Here is a tiny trained network, its code and every weight. The questions are about switching its units off for an input and a class, where a switched-off unit gives its printed mean instead of its output.

import numpy as np


def w(rows, s, z=0):
    codes = np.array(rows[::2]) - 128.0
    scale = np.full(codes.shape[1], s)
    scale[-1] = z or s
    return codes * scale


def norm(h):
    return h / np.sqrt((h * h).mean(-1, keepdims=True) + 1e-5)


def f(y):
    return y / 2 * (1 + np.tanh(0.7978845608 * (y + 0.044715 * y**3)))


def log_softmax(a):
    a = a - a.max(-1, keepdims=True)
    return a - np.log(np.exp(a).sum(-1, keepdims=True))


def net(x, mask):
    res = np.array(x, float).reshape(1, 6) / 4 @ E
    u = 0
    for l in range(3):
        y = f(norm(res) @ A[l][:, :-1].T + A[l][:, -1])
        res = res + np.where(mask[u : u + 7], y, B[l][:, -1]) @ B[l][:, :-1]
        u += 7
    return log_softmax(norm(res)[-1] @ U[:, :-1].T + U[:, -1])


A, B = {}, {}
E = w([
[179,50,113,117,117,125,65,105,15],'x0',
[95,71,92,118,121,53,104,2,177],'x1',
[237,70,102,114,158,75,146,129,206],'x2',
[136,205,52,131,150,141,51,188,102],'x3',
[71,61,29,178,131,69,128,170,110],'x4',
[97,113,97,151,125,99,114,103,53],'x5',
],0.0028)
A[0] = w([
[111,167,158,114,132,130,143,109,226,96],'L0N0',
[83,169,171,131,117,147,135,112,81,7],'L0N1',
[106,57,69,125,128,89,82,82,63,88],'L0N2',
[164,148,210,109,121,193,97,98,90,94],'L0N3',
[132,164,49,139,140,122,89,219,116,124],'L0N4',
[105,10,161,122,114,147,156,168,119,59],'L0N5',
[225,100,130,109,129,116,98,81,181,124],'L0N6',
],0.012,0.0018)
B[0] = w([
[91,148,139,174,90,148,158,64,92,212],'L0N0',
[139,115,45,106,192,129,127,158,165,187],'L0N1',
[98,151,124,152,131,163,46,49,170,248],'L0N2',
[118,181,150,116,82,181,128,178,65,235],'L0N3',
[92,182,126,87,104,201,168,186,84,254],'L0N4',
[137,110,115,158,125,73,248,128,102,192],'L0N5',
[176,79,88,131,174,68,161,180,117,239],'L0N6',
],0.011,0.0074)
A[1] = w([
[63,154,216,157,59,169,80,86,139,58],'L1N0',
[15,171,224,118,21,165,118,58,187,51],'L1N1',
[98,134,167,181,71,113,82,182,96,1],'L1N2',
[65,125,255,37,101,78,102,155,79,80],'L1N3',
[161,145,230,70,52,154,147,197,50,95],'L1N4',
[66,127,184,78,94,216,81,153,157,86],'L1N5',
[149,137,188,59,70,148,169,250,100,44],'L1N6',
],0.0077,0.0008)
B[1] = w([
[81,97,167,138,64,121,131,100,131,185],'L1N0',
[45,164,90,167,108,185,97,41,109,209],'L1N1',
[254,189,109,153,170,132,58,71,157,142],'L1N2',
[103,82,113,150,106,131,141,161,134,136],'L1N3',
[127,175,131,61,157,144,114,202,139,250],'L1N4',
[133,57,105,190,155,47,236,94,136,211],'L1N5',
[126,170,79,118,175,175,161,178,106,253],'L1N6',
],0.0092,0.0073)
A[2] = w([
[137,148,203,38,86,100,76,125,176,34],'L2N0',
[145,116,227,91,130,117,68,125,205,60],'L2N1',
[149,141,183,105,94,117,86,144,175,41],'L2N2',
[164,95,255,111,90,108,61,169,151,47],'L2N3',
[161,81,181,98,116,81,84,150,164,2],'L2N4',
[98,62,221,89,83,146,60,174,167,51],'L2N5',
[97,80,193,117,75,85,70,59,152,103],'L2N6',
],0.0092,0.00056)
B[2] = w([
[229,160,54,152,146,102,158,135,145,76],'L2N0',
[176,127,50,114,206,112,86,136,163,99],'L2N1',
[226,90,4,229,181,164,55,182,107,64],'L2N2',
[221,163,52,68,94,102,160,114,67,87],'L2N3',
[45,178,137,115,98,134,146,171,164,114],'L2N4',
[207,22,71,194,151,164,159,153,18,77],'L2N5',
[102,181,43,105,144,197,157,253,107,255],'L2N6',
],0.0061,0.0021)
U = w([
[184,100,192,93,115,119,41,149,142,5],'0',
[172,132,217,135,84,106,126,129,136,8],'1',
[175,44,120,166,146,19,201,113,136,179],'2',
[38,154,106,167,90,172,93,50,126,210],'3',
[141,178,116,73,147,170,170,254,80,183],'4',
[176,69,184,78,119,70,66,171,172,1],'5',
[146,76,109,104,161,96,16,118,195,75],'6',
],0.0088,0.0033)

Each question gives the input, the list of numbers given to net, and the class t.
The units are the neurons (one row each of A and B). Each row of codes is followed by its name. A weight is (code - 128) times the scale printed after its matrix; where a second scale follows, it is the last column's (A, B and U).
mask holds one flag per neuron, layer by layer. A switched-off neuron (its flag False) gives its mean, the last column of its row in B, instead of its output. The means were averaged over made-up inputs and are rounded, as every weight is.
A unit's drop is (log p(t) with every unit on - log p(t) with that unit switched off) / (log p(t) with every unit on - log p(t) with every unit switched off).
The circuit of an input: a set's keep is (log p(t) with only the set's units on - log p(t) with every unit switched off) / (log p(t) with every unit on - log p(t) with every unit switched off). Starting from the 12 units with the biggest drops (on a tie, the unit counted first), units are removed one at a time, each time the one whose removal leaves the highest keep (on an exact tie, the one counted first), for as long as the keep stays at least 0.8.
circuit, biggest first: the units of the circuit, biggest drop first
k most important neurons: the k neurons with the biggest drops, biggest first
top k neurons in layer l: the k neurons of layer l with the biggest drops, biggest first
drop when u is switched off: that unit's drop, to one decimal
input [-8,-2,1,-6,6,5], class 2: circuit, biggest first	[L0N4, L0N3]
input [-6,0,2,6,-4,-2], class 3: top neuron in layer 0	[L0N0]
input [7,4,8,1,8,-8], class 2: circuit, biggest first	[L0N6, L1N4]
input [5,8,4,-3,5,1], class 6: 3 most important neurons	[L0N2, L0N6, L0N0]
input [-2,2,0,7,3,4], class 3: 2 most important neurons	[L0N2, L0N6]
input [5,0,5,2,3,-6], class 2: circuit, biggest first	[L0N6, L0N3]
input [-4,0,8,-7,-8,-8], class 2: circuit, biggest first	[L0N6, L0N4]
input [0,1,-5,-2,-1,3], class 6: 2 most important neurons	[L0N1, L0N4]
input [1,3,2,0,1,2], class 6: top 2 neurons in layer 0	[L0N2, L0N6]
input [1,1,6,4,3,5], class 3: top 2 neurons in layer 0	[L0N2, L0N4]
input [-5,4,-4,6,2,-5], class 3: 4 most important neurons	[L0N0, L0N6, L1N1, L0N3]
input [2,-4,5,-3,5,8], class 3: top 2 neurons in layer 0	[L0N2, L0N6]
input [4,8,4,-8,0,4], class 2: 3 most important neurons	[L0N6, L0N5, L1N1]
input [8,8,8,0,6,-8], class 2: circuit, biggest first	[L0N6]
input [7,4,6,6,3,-1], class 6: top 3 neurons in layer 0	[L0N6, L0N2, L0N0]
input [-2,1,-7,-7,4,1], class 2: top 2 neurons in layer 0	[L0N5, L0N4]
input [3,2,1,-5,5,1], class 3: top 3 neurons in layer 0	[L0N2, L0N6, L0N1]
input [4,8,2,0,3,-4], class 6: 2 most important neurons	[L0N2, L0N6]
input [3,2,-7,8,1,7], class 3: drop when L0N2 is switched off	1.0
input [-4,1,2,-1,2,0], class 3: circuit, biggest first	[L0N0]
input [1,7,8,-5,-8,1], class 2: drop when L0N6 is switched off	0.9
input [7,-1,-1,-2,8,-2], class 3: drop when L0N2 is switched off	1.4
